Below is a small trained network, with its code and all its weights. Each question gives an input and a class and asks what happens when units are switched off, that is, made to give their printed mean instead of their output.

import numpy as np


def w(rows, s, z=0):
    codes = np.array(rows[::2]) - 128.0
    scale = np.full(codes.shape[1], s)
    scale[-1] = z or s
    return codes * scale


def norm(h):
    return h / np.sqrt((h * h).mean(-1, keepdims=True) + 1e-5)


def f(y):
    return np.maximum(y, 0)


def log_softmax(a):
    a = a - a.max(-1, keepdims=True)
    return a - np.log(np.exp(a).sum(-1, keepdims=True))


def net(x, mask):
    res = np.array(x, float).reshape(1, 8) / 4 @ E
    u = 0
    for l in range(2):
        y = f(norm(res) @ A[l][:, :-1].T + A[l][:, -1])
        res = res + np.where(mask[u : u + 13], y, B[l][:, -1]) @ B[l][:, :-1]
        u += 13
    return log_softmax(norm(res)[-1] @ U[:, :-1].T + U[:, -1])


A, B = {}, {}
E = w([
[127,128,128,128,129,129,128,129],'x0',
[112,79,145,136,167,156,16,140],'x1',
[127,128,126,127,129,133,129,126],'x2',
[127,126,129,126,129,129,129,128],'x3',
[128,126,128,129,130,125,127,127],'x4',
[126,127,128,128,128,131,128,132],'x5',
[90,65,147,239,96,173,151,83],'x6',
[168,144,254,151,186,118,154,126],'x7',
],0.0088)
A[0] = w([
[130,123,124,151,77,146,219,113,75],'L0N1',
[147,142,132,45,168,118,85,150,123],'L0N2',
[113,163,12,71,92,130,87,159,97],'L0N3',
[105,120,21,87,46,143,159,118,128],'L0N4',
[77,108,46,145,81,151,116,102,74],'L0N5',
[131,156,137,78,158,148,57,120,63],'L0N6',
[139,187,120,22,160,97,192,135,139],'L0N7',
[110,81,41,158,109,121,128,131,92],'L0N8',
[135,165,172,124,75,148,183,149,108],'L0N9',
[95,83,149,133,132,144,72,127,1],'L0N10',
[115,92,41,114,81,132,47,129,56],'L0N11',
[142,109,150,101,114,133,61,130,86],'L0N12',
[128,124,124,148,112,129,170,136,19],'L0N13',
],0.011,0.0023)
B[0] = w([
[73,169,129,117,142,72,127,59,191],'L0N1',
[95,205,105,150,172,98,130,121,215],'L0N2',
[123,8,140,111,142,59,114,40,255],'L0N3',
[191,194,151,165,126,142,23,89,245],'L0N4',
[135,210,101,156,104,169,142,188,211],'L0N5',
[91,178,151,121,164,110,122,114,184],'L0N6',
[189,82,122,116,74,197,140,187,247],'L0N7',
[131,201,110,133,110,174,139,156,197],'L0N8',
[142,106,90,99,151,105,168,155,178],'L0N9',
[147,71,111,156,98,162,112,143,171],'L0N10',
[53,52,109,72,168,102,217,179,223],'L0N11',
[99,172,143,117,157,133,108,110,170],'L0N12',
[111,147,111,144,125,108,127,94,147],'L0N13',
],0.018,0.01)
A[1] = w([
[200,56,128,137,85,144,98,87,46],'L1N1',
[139,118,101,129,106,145,141,170,65],'L1N2',
[194,10,221,171,65,177,23,95,56],'L1N3',
[91,93,170,148,115,144,161,76,81],'L1N4',
[99,58,124,191,118,224,102,168,58],'L1N5',
[114,95,158,161,92,95,189,69,47],'L1N6',
[199,100,147,83,75,181,156,179,4],'L1N7',
[56,80,152,117,108,66,188,96,30],'L1N8',
[135,174,168,156,72,148,104,110,41],'L1N9',
[125,83,97,122,85,198,159,218,17],'L1N10',
[92,152,215,152,148,152,58,142,55],'L1N11',
[205,75,124,136,80,132,53,117,24],'L1N12',
[161,117,122,104,140,101,131,74,118],'L1N13',
],0.013,0.0025)
B[1] = w([
[140,153,193,86,99,180,89,199,212],'L1N1',
[99,106,115,104,137,131,171,140,170],'L1N2',
[154,76,113,76,50,91,1,105,255],'L1N3',
[155,121,171,119,83,94,159,113,162],'L1N4',
[95,79,145,113,47,206,118,180,208],'L1N5',
[179,169,202,170,87,150,164,164,166],'L1N6',
[186,100,76,98,183,19,125,55,218],'L1N7',
[121,57,166,209,180,145,102,84,202],'L1N8',
[114,80,49,107,131,75,105,73,163],'L1N9',
[145,141,74,153,142,176,228,137,221],'L1N10',
[163,173,170,72,125,132,108,180,193],'L1N11',
[121,111,211,132,57,153,126,171,216],'L1N12',
[96,102,137,157,104,161,129,160,195],'L1N13',
],0.018,0.008)
U = w([
[164,85,161,85,45,137,50,152,252],'0',
[104,247,56,175,92,114,94,64,112],'1',
[217,119,64,92,165,95,224,134,127],'2',
[147,128,211,230,118,107,191,75,88],'3',
[51,56,117,126,212,93,102,97,125],'4',
[79,105,59,150,96,222,199,181,76],'5',
[131,250,180,81,199,119,96,175,51],'6',
],0.013,0.0024)

Each question gives the input, the list of numbers given to net, and the class t.
The units are the neurons (one row each of A and B). Each row of codes is followed by its name. A weight is (code - 128) times the scale printed after its matrix; where a second scale follows, it is the last column's (A, B and U).
mask holds one flag per neuron, layer by layer. A switched-off neuron (its flag False) gives its mean, the last column of its row in B, instead of its output. The means were averaged over made-up inputs and are rounded, as every weight is.
A unit's drop is (log p(t) with every unit on - log p(t) with that unit switched off) / (log p(t) with every unit on - log p(t) with every unit switched off).
The circuit of an input: a set's keep is (log p(t) with only the set's units on - log p(t) with every unit switched off) / (log p(t) with every unit on - log p(t) with every unit switched off). Starting from the 12 units with the biggest drops (on a tie, the unit counted first), units are removed one at a time, each time the one whose removal leaves the highest keep (on an exact tie, the one counted first), for as long as the keep stays at least 0.8.
circuit, biggest first: the units of the circuit, biggest drop first
top k neurons: the k neurons with the biggest drops, biggest first
k most important neurons of layer l: the k neurons of layer l with the biggest drops, biggest first
input [-8,7,3,-6,3,4,-7,-8], class 4: circuit, biggest first -> (L0N3 L0N11)
input [4,-4,4,-3,-2,-8,-7,3], class 2: circuit, biggest first -> (L0N7 L1N7)
input [-8,-8,-2,7,-5,-6,2,-5], class 1: circuit, biggest first -> (L0N1)
input [5,-7,1,-3,-6,-2,-2,1], class 2: circuit, biggest first -> (L1N7 L0N7)
input [6,-2,3,-3,3,7,-6,2], class 2: circuit, biggest first -> (L0N7 L1N7)
input [-2,5,-1,-3,-5,-6,-3,-8], class 4: 2 most important neurons of layer 0 -> (L0N11 L0N3)
input [-8,0,-8,-8,-4,3,6,1], class 3: circuit, biggest first -> (L0N7 L1N3)
input [2,3,6,-7,-3,8,0,8], class 6: circuit, biggest first -> (L0N7 L0N3)
input [-6,0,3,3,-4,-5,3,-7], class 1: 3 most important neurons of layer 0 -> (L0N4 L0N7 L0N5)
input [4,0,6,3,6,-4,-1,8], class 2: top 2 neurons -> (L0N3 L0N4)
input [2,-1,-1,7,8,0,7,4], class 3: 2 most important neurons of layer 0 -> (L0N4 L0N7)
input [3,1,2,-1,4,5,0,-7], class 4: top 3 neurons -> (L0N3 L0N11 L0N7)
input [3,-2,7,4,3,-5,-2,1], class 2: top 3 neurons -> (L1N7 L0N4 L0N3)
input [8,-2,7,0,5,-3,2,-4], class 1: top neuron -> (L0N4)
input [8,0,6,6,-1,6,-5,7], class 2: top 2 neurons -> (L0N7 L0N4)
input [3,5,-3,-2,-3,-3,0,2], class 6: top 2 neurons -> (L0N7 L0N3)
input [-5,-1,1,6,1,2,4,7], class 3: top 2 neurons -> (L0N4 L0N7)
input [1,-7,-8,-8,-1,0,1,5], class 3: top 3 neurons -> (L0N1 L0N5 L0N8)
input [6,-1,-5,-8,-2,8,7,-4], class 1: 3 most important neurons of layer 0 -> (L0N7 L0N1 L0N4)
input [-3,8,-1,-1,-3,7,-3,-6], class 4: most important neuron of layer 0 -> (L0N11)
input [6,-6,0,-5,-7,8,-4,1], class 2: 2 most important neurons of layer 1 -> (L1N7 L1N10)
input [7,-5,1,6,-5,-2,7,1], class 3: 2 most important neurons of layer 0 -> (L0N4 L0N2)
